Each row of numbers belongs to one of the objects below and depends on some of the facts about them. Some rows are named. Which object is each other row?

Some facts about the objects:
[bibrar, bito, bodis, dreplu, fufluk, kibu, klustisen, kotel, leskik, raplas, ribrik, tigror, vesi, vuvum] Ξ c
[braklun, brarel, brepan, brokem, bufo, buvodos, dipuplal, draken, drulo, druskom, dusostul, fividom, flograr, floki, gera, gimelu, goges, gorul, gradrek, gregidri, gretril, gruklem, gubro, gustudek, kegon, kluguskul, klural, klusol, koflil, kugul, liges, mabris, magrufo, melim, neklok, nelol, plure, pobrenuk, ponam, poplagu, pugu, ramiplar, rema, riditru, rosal, sase, seklel, siba, skekleplus, subir, talosar, tidrir, trusan, tuskun, tutom, vidro, vosibe, zupla] Ξ a
[bremi, broplin, brove, drokla, drolum, duklis, fabo, figam, fipon, fleki, fone, fubos, fufler, godom, greste, grora, kamumin, kigrek, kleplam, klipa, nudar, pabron, plostu, ropur, rufil, seple, stodastil, stogi, tibikla, toli, toplo, truskam, turaklir, zuplu] Ξ b
bibrar ψ [nudar, subir]
bito ψ [braklun, flograr, tigror, bodis]
brarel ψ [brepan, brokem]
bremi ψ [floki]
brove ψ [figam, gretril]
bufo ψ [turaklir, skekleplus, pabron, tutom]
dipuplal ψ [tibikla, fleki]
draken ψ [talosar]
dreplu ψ [fufluk, poplagu]
drolum ψ [drokla, brepan]
drulo ψ [vesi]
druskom ψ [raplas]
dusostul ψ [kegon]
fone ψ [klusol]
fubos ψ [turaklir, zupla, plostu]
gimelu ψ [siba, goges]
godom ψ [fabo, melim]
gorul ψ [fufluk, toli, flograr, koflil]
gradrek ψ [mabris]
gregidri ψ [grora]
greste ψ [figam, kibu, kleplam]
gruklem ψ [buvodos]
gustudek ψ [magrufo, goges]
kamumin ψ [magrufo, duklis, tigror]
kigrek ψ [klural]
klipa ψ [gubro]
kugul ψ [siba, sase]
liges ψ [kotel, vesi]
nelol ψ [fipon]
pobrenuk ψ [fipon, sase]
ponam ψ [sase, rufil]
pugu ψ [broplin, tutom]
ramiplar ψ [kluguskul, brokem]
ribrik ψ [magrufo]
riditru ψ [braklun, stodastil]
ropur ψ [poplagu]
seklel ψ [stogi, plostu, fabo]
tidrir ψ [turaklir, flograr, brokem]
toplo ψ [leskik, gera, flograr]
trusan ψ [stogi, leskik, fividom, rema]
truskam ψ [broplin, tuskun]
vidro ψ [raplas, grora, goges, fleki]
vosibe ψ [raplas, plure]
vuvum ψ [neklok]
zuplu ψ [fufler]

Named rows:
[ -9   1 -35 -74 -38  -8 -23  20 -17 -22  -6  -9  37  18  -2  52 -32  -4
 -30   5  22   2 -64  32 -15 -19   2 -33   3   7 -23   9   4 -16  -3  -4
  14 -17  29 -22   3 -19 -30  13]: nudar
[-10   3 -35 -78 -43  -6 -20  23 -19 -20  -3  -5  34  17  -3  48 -36  -1
 -29   2  22  -1 -64  30 -14 -19   1 -34   3   1 -20   3  -2 -13  -5  -7
  16 -17  32 -26   2 -22 -30   8]: fleki
[  9   2 -43 -70 -28  13 -10   4 -22 -28  -2  -3  37  21  -7  57 -28  -4
 -45  32  27   8 -62  35  -4 -18 -13 -37  -3  -3 -31  20   5 -24  12   4
   8 -21  32 -15   7 -12 -22  -1]: greste
[ -5  -5 -37 -73 -35  -1 -24  13 -21 -20  -7 -14  39  25  -5  59 -27   1
 -26  17  21  -1 -63  32 -13 -25   0 -35   1   3 -26  17   6 -19   5  -2
  12 -16  23 -20   4 -17 -29  13]: figam
[ -9  -3 -36 -74 -38  -5 -25  16 -19 -21  -6 -10  39  22  -3  55 -31  -3
 -29  10  21   0 -65  31 -14 -20   1 -34   1   6 -23  12   5 -17   2  -4
  14 -15  26 -21   3 -18 -30  14]: kleplam
[ 12  23   6  58  17  11  13 -10   3  18  -3  23  -7   3 -10 -60   2  -8
  21   7 -14   6  34 -18   7  22  11  11  -3   3  14  -3  18  15  13   1
 -30  13  -4  27   3  -3  11 -12]: ramiplar
[ -4  16  18  46  14  -4   7  -2   6  27  -4   4 -11   1  -4 -42   6  -1
  41  -9 -17  -7  41 -22  -5   4  16   4   4  10  14  -5   8  10   9   1
 -17  18 -19  23  -2  -2   8   7]: kluguskul
[  0  17  13  55  10  -2  -1  -3   5  28  -9  13  -4   7 -10 -55   4  -5
  40  -7 -20  -3  31 -20  -2  12  23  12   1   9  18  -3  20  20   7  -4
 -25  18 -14  24   1  -7   6   3]: brokem
[ -9   1 -35 -76 -40  -7 -23  19 -17 -20  -5  -8  36  20  -3  50 -33  -2
 -28   4  20   1 -64  30 -12 -17   1 -32   1   4 -21   6   3 -15  -3  -5
  16 -16  30 -23   2 -22 -30  10]: tibikla
[ 15  48   5  39   1   7  29   0  18  15  12  21 -27 -31   2 -31  19   0
  20   4 -18   6  43 -25   9  22  -1  -2   2  21  10   1  11  -8   5  -3
 -26   8 -21  30   1  26  25  16]: liges
[ -3  12  10  49  15   2   5  -1   3  31  -7   6  -8   9 -11 -48   9   2
  43   0 -21  -6  36 -21  -3   8  17   5   0   7  15  -2  14  16  12   0
 -25  19 -16  24   1  -5  11   8]: brepan
[ 10  28  16  39  18  11  29  -4   5  17   8  14 -24 -12   0 -46   0   0
  23   0  -7  -4  51 -21   5   3  -1  -3  -1  -2  12 -14  -7   3  10   6
 -17  14  -6  17  -1   2  16 -13]: gregidri
[ -4  22  23  44  21  -8  10   0   6  17  -8  -7 -15  -3  -2 -32   8   9
  42  -8  -9  -9  46 -22  -8  -5  13   5   0  13  12  -9   4   6   5   8
 -13  16 -19  28  -2   2   7   5]: tuskun
[-25  10   8  33  31   2  14  14  18  27  -6 -17  -9  -5   6 -45   9  -5
  28  -8 -28 -13  54 -32   1   6  11   4  -8   2   9  -7 -16   3  14  -2
 -29  23 -12  31 -15   3  -6   9]: poplagu
[ 12  24  19  51  17   5  18 -17   4   9   6   6 -15 -12   6 -35   2 -13
  20   1  -5   3  50 -24   4   0  -1   1   8   3   5  -3   5  -5  21  12
 -19  12 -24  27   3  15  10 -14]: riditru
[ -3  16  20  44  18  -4  10  -1   6  25  -4  -1 -12  -2  -2 -36   6   1
  42  -8 -15 -10  46 -22  -5  -2  11   0   4   9  10  -5   3   5   9   4
 -16  18 -24  23  -2   2  12   9]: floki
[  4   7 -41 -71 -30   6  -9  10 -18 -30   0   2  37  13  -2  49 -30  -9
 -48  19  27  11 -62  35  -4 -11 -13 -33  -4   1 -29  11   1 -22   3   1
  10 -20  39 -17   5 -15 -24  -1]: zuplu
[ 11  23  14  44  25  10  25 -11   4  15   3  10 -17  -9   0 -40   7  -4
  23   4 -10  -1  48 -20   4   4  -1  -1   0   5   5  -4   1   0  15  10
 -19  16 -14  27   0   7  16  -6]: gruklem

Name these rows:
No name comes twice in this set of rows, the named rows included.
[ -5  12  19  38  21 -10  15   5   6  26   1   6 -17  -8  -3 -42   7  -3
  41 -22 -15   0  46 -26 -13   6   7  -1   4  17  13 -21   0  11   8  -1
 -10  18 -14  20  -8  -8  11   8] | siba
[ 13  30  17  67  14   2   7 -14   8   7  -3  22  -4  -7   2 -63  -6 -24
  11  -7  -7   7  37 -13   9  18  12  18   2   3  12  -8  17   8   3   4
 -23  15 -11  26   0   1   2 -22] | tidrir
[  0  23 -33 -68 -17  -2  -7  15 -19 -48 -12  -9  32  13  -5  55 -27  12
 -49  22  41  14 -62  34  -8 -20  -9 -23 -11  12 -27   2   4 -22  -8  13
  14 -27  49  -8   8 -12 -30  -8] | truskam
[  6  20  14  34  27   2  33   6   2  19  12  22 -24 -21  -8 -50   1  -7
  21 -19  -7   7  50 -30  -1  15 -10   2   3  14   8 -26  -6  14  15   5
 -13  17   3  14   0  -7  22 -11] | gimelu
[ -7  16  21  33  17  -7  15  13   3  27   3   8 -20 -11  -9 -43  -1   1
  42 -25 -12  -9  47 -32  -3   3   6   6   7  14  13 -17  -4  17   9   2
 -12  23 -11   9   3  -6  13   3] | goges
[ -8   7 -31 -65 -35 -13 -25  17 -15 -29 -12  -3  40  18  -2  43 -36 -10
 -35  -4  25   3 -69  39 -14 -14   7 -21   2  11 -22   2   8 -15 -19  -1
  20 -14  35 -23   0 -25 -34  10] | turaklir
[  6   2 -50 -68 -33  13 -14  12 -21 -22  -4  12  41  25 -13  37 -30  -6
 -47  29  21  12 -73  36  -1  -1  -5 -28  -8   0 -25  15  14 -10   5  -5
   0 -20  46 -15   8 -21 -23  -1] | drolum
[ -7   1 -36 -72 -41  -9 -27  17 -17 -23  -6 -11  37  19   0  54 -32  -6
 -31   3  23   3 -63  32 -15 -21   2 -32   4   6 -23   9   4 -17   0  -4
  15 -17  23 -21   3 -16 -32  10] | stodastil
[ -2   2  21  42  21 -12  12 -10   6  26   5   2 -19  -4   6 -35  15  -5
  40 -15 -15  10  46 -23 -26   5   5 -10   4  21  11 -26   4  10  17   0
  -9  10 -18  28 -16  -9  13   5] | sase
[ -2 -82  26 -14 -23   1 -26 -17  14 -11  12 -16 -39  -4  16  42  46  47
 -25   1  -6 -11 -39  11  28  13  -7  56  -7 -66  36   1 -30  35 -50 -28
  40 -30 -12 -62   3  27  21 -23] | raplas
[ 11  33  20  30   8  12  34   1  -2  21  16  19 -31 -13  -2 -52 -11   9
  27  -7  -4  -8  51 -27   7   1  -3  -7   3 -11  17 -24 -17  13  10   1
 -14  14  -1   3   4  -1  19 -25] | vidro

The same objects again, as new rows of numbers:
Known rows:
[  2 -17  -8   0 -12  11  49  22   9 -22   4 -14  -4  17  30  -1 -32 -47
  20   1  23 -23   5  12  29 -14]: kleplam
[-13 -15   3   6 -21  22  54  32  21   1  -9  21   4  25  18  -8 -29 -15
  29  -1  21 -13  11  -6  23 -27]: toplo
[ -3   0  -7  -2  16  -7 -21  17  -3   0 -45 -18  -5 -18   8   9  23  32
   2  -2  22  25 -11  10 -58   7]: subir
[  7  17  -2 -12  15 -14 -41 -10  -2 -19 -24 -15  -2 -13   0  11   7  14
  -4  -7  -2   7  -3   3 -36  20]: fividom
[  9   8   8 -20  26   6 -40 -22 -13 -21   4 -26  -6 -12  -5  46  -3 -22
 -17   2  -8   2 -16   6 -35  19]: mabris
[  0 -19  -1   4 -16  10  55  48  27 -14 -19   6   4  19  23 -11 -27 -10
  33  11  35  -7  13   4  15 -36]: fipon
[  2  13   5   1   1  -6 -32 -17  -8   0 -23  -7   4 -14  -7  26   8  -1
  -9 -18  -8  12 -10 -15 -27  25]: liges
[ -6  30   5  18  16 -18 -36 -16  -4  16   4  12  16  -4 -12  21  25  28
 -13  -7  -1  12 -12 -13 -16  -8]: dipuplal
[ 39 -20   8   3 -11  14  46  11  -8  55  18  12  -3  -9 -31 -48 -11  20
 -21  24 -33  -3  -4   2  35 -11]: dreplu
[  5  16  -1  -9  11 -15 -39  -9  -5 -17 -22 -11   3  -9  -1  12  10  20
   1   1   3  12  -2  -3 -29  16]: brepan
[  2  17  -6  -5  12 -20 -37  -7  -8 -19 -24 -10  -3 -13  -5  17  10  20
   2  -4  -1  10   1   0 -29  15]: tuskun
[ 10  19   0   4 -13 -40 -33 -29 -13 -17 -11 -22   0 -18   0   9  37   0
 -24 -21   3  -4 -14  15 -10  45]: neklok
[  2  34 -25  11  25  -5 -54 -16  -5  -9  26 -14  10 -22  -8   7  21   8
 -32  -6  -7  27  28 -11 -12  27]: klural
[-17  18  -3 -16  14 -19 -59 -55 -18 -19  35 -12  -3  -7  -4  15  23  -8
 -25  -1 -30   0  -1  12  -1  29]: poplagu
[ -5  19   1   4  19 -16 -38 -19  -9  -2  -4  -2   1 -11  -6  19  18  12
 -11  -9  -8  12  -4  -6 -22  13]: rosal
[ -6  25   3  11   9 -10 -30  -4   1  11 -15   8  11  -8 -15  21  19  28
  -2  -8   2  16  -8 -15 -26   1]: ponam
[-12  25   5  15   8 -13 -34 -17  -2  11   2  11  13  -5 -14  20  20  19
 -14 -10  -2  12 -11 -14 -23   4]: gregidri
[  2 -12  -1  13 -19  15  51  20  14   2  18   6   6  19  23   7 -27 -33
  14  -7  20 -18   3  -5  32 -23]: brove

Name these rows:
No name comes twice in this set of rows, the named rows included.
[-42 -26 -19 -13  -9   4  40  -2  17   6  30  -4 -10   7  47 -27 -18 -56
  -5  -8  -1  -9  11  30  44 -27] | fufler
[  2  25  16   6  31  -2 -34 -25 -14   9  25  -4   6 -11 -16  53  11 -13
 -27  -2 -10   3 -22 -15 -18  -6] | gradrek
[ -6  -1 -19  23 -18  39  44  32  30   6  19  10  14  14  12 -16 -30 -24
  11  -7  15  12  43 -19  30 -14] | kigrek
[-45 -25 -13 -19 -23  23  42  -9  22  20  26   3  -6   5  44 -22 -20 -64
   2 -21  -9  -6   8  19  40 -17] | zuplu

Now the same objects, written a new way:
Some rows with their names:
[-18   6  21 -31   9   7  14   2 -20  32   3  12   1  -9]: rosal
[-27  23  15 -42  16   9  26  -4 -39  17   4  17  -5 -12]: gimelu
[-22   1  19 -25  12   4  20   5 -22  30   2  18   0  -9]: dusostul
[-25  18  17 -46   7   6  -9  14 -18  39   9   9  -2  13]: tutom
[ -7   7  33 -32 -11 -19 -10  17 -47  13  10 -22  29 -31]: kotel
[  3  -2  29 -40  18  20  -5  -2 -28  33   3  19   8   5]: gera
[-17   2  20 -31   7  13  14   4 -15  35   3   7   2  -9]: mabris
[ -4   1  24  -1 -12  13  17  28 -49   9   8  13  -2   1]: zuplu
[-17   3  20 -31   7  13  14   4 -15  34   3   8   1 -10]: klural
[ -1 -11  32 -44   1   7 -31   8 -44  -3   4   0  20 -15]: bodis
[ 22  15  21 -21  -6  26  -4  35 -53  21   8   5   9  24]: plostu
[ -8   1  27 -37  10   0  -2  -2 -27  33  -6   3  -5  14]: kluguskul
[-28   6   3 -34  23   1  25  -6 -41  17   6  13 -11 -14]: vidro
[  7  23  31   3  -6   4   2  31 -48   4   1  28 -18 -13]: greste
[ 25  14  20 -19  -5  30   2  35 -51  23   7   7  13  16]: fabo
[-24   1  20 -26  12   4  20   4 -22  29   2  16   1 -10]: draken
[  8   6  21 -41  20  21   4   7 -26  37   3  16  15   4]: fividom
[  2 -22  31 -39  -5  14 -30  12 -31  -3   0   0  23 -13]: fufluk

Name these rows:
No name comes twice in this set of rows, the named rows included.
[-24  16  18 -44  10   4  -9  12 -22  38   7  13  -1  16] | skekleplus
[-32  18  14 -41   6   5  -4  15 -18  37  11  12  -2   6] | tuskun
[  0  -6  28 -45  -1   9 -32   6 -44  -5   5  -5  20 -17] | tigror
[ -3   2  29 -41   8   6  -8  -3 -25  36  -5   0  -4  19] | brokem
[-11 -12  32 -38   9  -9 -22   9 -54 -12   2  17  19 -15] | bito
[ -6  14  18 -43  15  10  -3  11 -26  39   3  12   6  14] | zupla
[-20  -3  33 -34  19   5   3  -8 -39  22   7  32  -2  -4] | riditru
[-13  -2  21 -41   4  -3 -16   7 -52 -12   5  -1  15 -25] | ribrik
[ -2   5  23 -34  28   4  14   7 -37  30   2  32  12   4] | trusan
[ -3  25  28 -28   9   7  -3   6 -10  32  -4  17 -13 -23] | gretril
[ -9  -3  21 -32  -5  -5 -10  22 -32   0  -2  -6  22 -22] | klustisen
[ -1 -15  33  -5  -8  25   3  19 -52   4   8  27  -3   7] | ropur
[ -3  13  21 -21 -13  18 -11  35 -51  16  12   9  -3  26] | pabron

